Below is a small trained network, with its code and all its weights. Each question gives an input and a class and asks what happens when units are switched off, that is, made to give their printed mean instead of their output.

import numpy as np


def w(rows, s, z=0):
    codes = np.array(rows[::2]) - 128.0
    scale = np.full(codes.shape[1], s)
    scale[-1] = z or s
    return codes * scale


def f(y):
    return np.maximum(y, 0)


def log_softmax(a):
    a = a - a.max(-1, keepdims=True)
    return a - np.log(np.exp(a).sum(-1, keepdims=True))


def net(x, mask):
    res = np.array(x, float).reshape(1, 6) / 4 @ E
    y = f(res @ A[0][:, :-1].T + A[0][:, -1])
    res = res + np.where(mask, y, B[0][:, -1]) @ B[0][:, :-1]
    return log_softmax(res[-1] @ U[:, :-1].T + U[:, -1])


A, B = {}, {}
E = w([
[84,12,119,179,49,145,175],'x0',
[130,125,130,128,131,129,125],'x1',
[76,139,7,183,199,150,97],'x2',
[129,126,129,128,129,128,127],'x3',
[129,128,126,128,126,127,130],'x4',
[127,99,136,48,171,152,251],'x5',
],0.011)
A[0] = w([
[170,145,222,88,83,105,79,25],'N1',
[127,179,119,110,164,96,113,148],'N2',
[129,88,218,124,105,124,210,112],'N3',
[153,223,160,69,182,117,123,247],'N4',
[109,82,131,103,108,113,174,105],'N5',
[128,192,129,107,156,96,98,169],'N6',
[115,129,154,118,136,136,104,86],'N7',
[125,118,94,69,217,126,209,186],'N8',
[157,164,248,100,29,101,91,158],'N9',
[149,231,176,67,187,130,123,21],'N10',
[133,147,157,113,110,107,100,210],'N11',
[121,119,104,75,211,141,209,2],'N12',
[135,184,91,140,176,126,75,146],'N13',
[148,167,186,141,144,121,90,170],'N14',
[154,112,173,87,82,99,125,180],'N15',
[103,38,101,192,79,132,115,125],'N16',
[121,87,151,67,108,129,157,112],'N17',
],0.015,0.0096)
B[0] = w([
[112,132,74,178,134,82,89,187],'N1',
[143,116,93,125,125,165,141,183],'N2',
[168,128,71,95,112,172,126,215],'N3',
[95,119,65,184,131,59,93,249],'N4',
[170,130,139,122,145,162,86,174],'N5',
[156,140,88,112,128,159,129,196],'N6',
[150,118,104,108,115,81,156,132],'N7',
[98,134,228,106,105,140,146,226],'N8',
[65,130,203,153,133,85,154,244],'N9',
[100,132,254,104,123,156,169,197],'N10',
[120,134,141,103,150,169,151,183],'N11',
[71,126,95,189,145,53,110,180],'N12',
[186,117,70,116,128,132,117,205],'N13',
[142,109,126,107,110,143,124,184],'N14',
[143,125,143,93,128,172,128,200],'N15',
[74,141,176,145,134,77,144,207],'N16',
[174,135,99,120,130,142,133,180],'N17',
],0.024,0.02)
U = w([
[106,117,69,185,212,11,61,252],'0',
[119,133,195,74,173,99,144,88],'1',
[255,123,67,13,188,181,86,102],'2',
],0.0098,0.0022)

Each question gives the input, the list of numbers given to net, and the class t.
The units are the neurons (one row each of A and B). Each row of codes is followed by its name. A weight is (code - 128) times the scale printed after its matrix; where a second scale follows, it is the last column's (A, B and U).
mask holds one flag per neuron, in row order. A switched-off neuron (its flag False) gives its mean, the last column of its row in B, instead of its output. The means were averaged over made-up inputs and are rounded, as every weight is.
A unit's drop is (log p(t) with every unit on - log p(t) with that unit switched off) / (log p(t) with every unit on - log p(t) with every unit switched off).
The circuit of an input: a set's keep is (log p(t) with only the set's units on - log p(t) with every unit switched off) / (log p(t) with every unit on - log p(t) with every unit switched off). Starting from the 12 units with the biggest drops (on a tie, the unit counted first), units are removed one at a time, each time the one whose removal leaves the highest keep (on an exact tie, the one counted first), for as long as the keep stays at least 0.8.
units of the circuit, in order: the units of the circuit, biggest drop first
most important unit: the unit with the biggest drop
k most important neurons: the k neurons with the biggest drops, biggest first
drop when u is switched off: that unit's drop, to one decimal
input [6,0,-6,6,5,-8], class 1: most important unit : N4
input [-1,0,1,8,7,-5], class 2: 4 most important neurons : (N4, N12, N9, N1)
input [-1,1,7,-5,-6,-4], class 2: 2 most important neurons : (N4, N9)
input [4,6,-1,-8,-8,4], class 2: 2 most important neurons : (N9, N3)
input [-4,-8,3,-5,-2,8], class 0: 3 most important neurons : (N12, N4, N15)
input [-7,2,-4,-6,1,-1], class 0: 3 most important neurons : (N4, N1, N8)
input [7,5,5,-3,-3,5], class 1: 3 most important neurons : (N4, N8, N1)
input [1,0,8,1,6,5], class 1: 3 most important neurons : (N8, N4, N1)
input [4,-5,-1,-1,-4,-5], class 1: 3 most important neurons : (N4, N1, N12)
input [-4,-7,-5,3,-7,-2], class 0: 3 most important neurons : (N4, N1, N8)
input [1,3,7,-7,-5,8], class 1: 2 most important neurons : (N8, N4)
input [-4,2,2,-1,1,-2], class 2: 3 most important neurons : (N9, N12, N16)
input [-8,1,5,-4,-1,0], class 2: 3 most important neurons : (N13, N9, N6)
input [0,6,-8,-8,3,-6], class 0: units of the circuit, in order : (N1)
input [4,-6,5,-2,-8,1], class 1: 4 most important neurons : (N4, N1, N12, N13)
input [6,-5,-4,-8,3,-8], class 1: 2 most important neurons : (N4, N12)
input [4,-5,6,-3,6,7], class 1: 3 most important neurons : (N8, N4, N1)
input [-6,-5,-7,-6,-5,-4], class 0: drop when N4 is switched off : 6.5
input [5,8,-7,8,4,1], class 2: drop when N3 is switched off : 1.4
input [-4,-6,2,1,-6,-2], class 2: drop when N12 is switched off : 0.1
input [-7,-1,-8,7,-5,-7], class 0: drop when N4 is switched off : 8.7
input [2,0,5,-3,-6,6], class 1: most important unit : N8
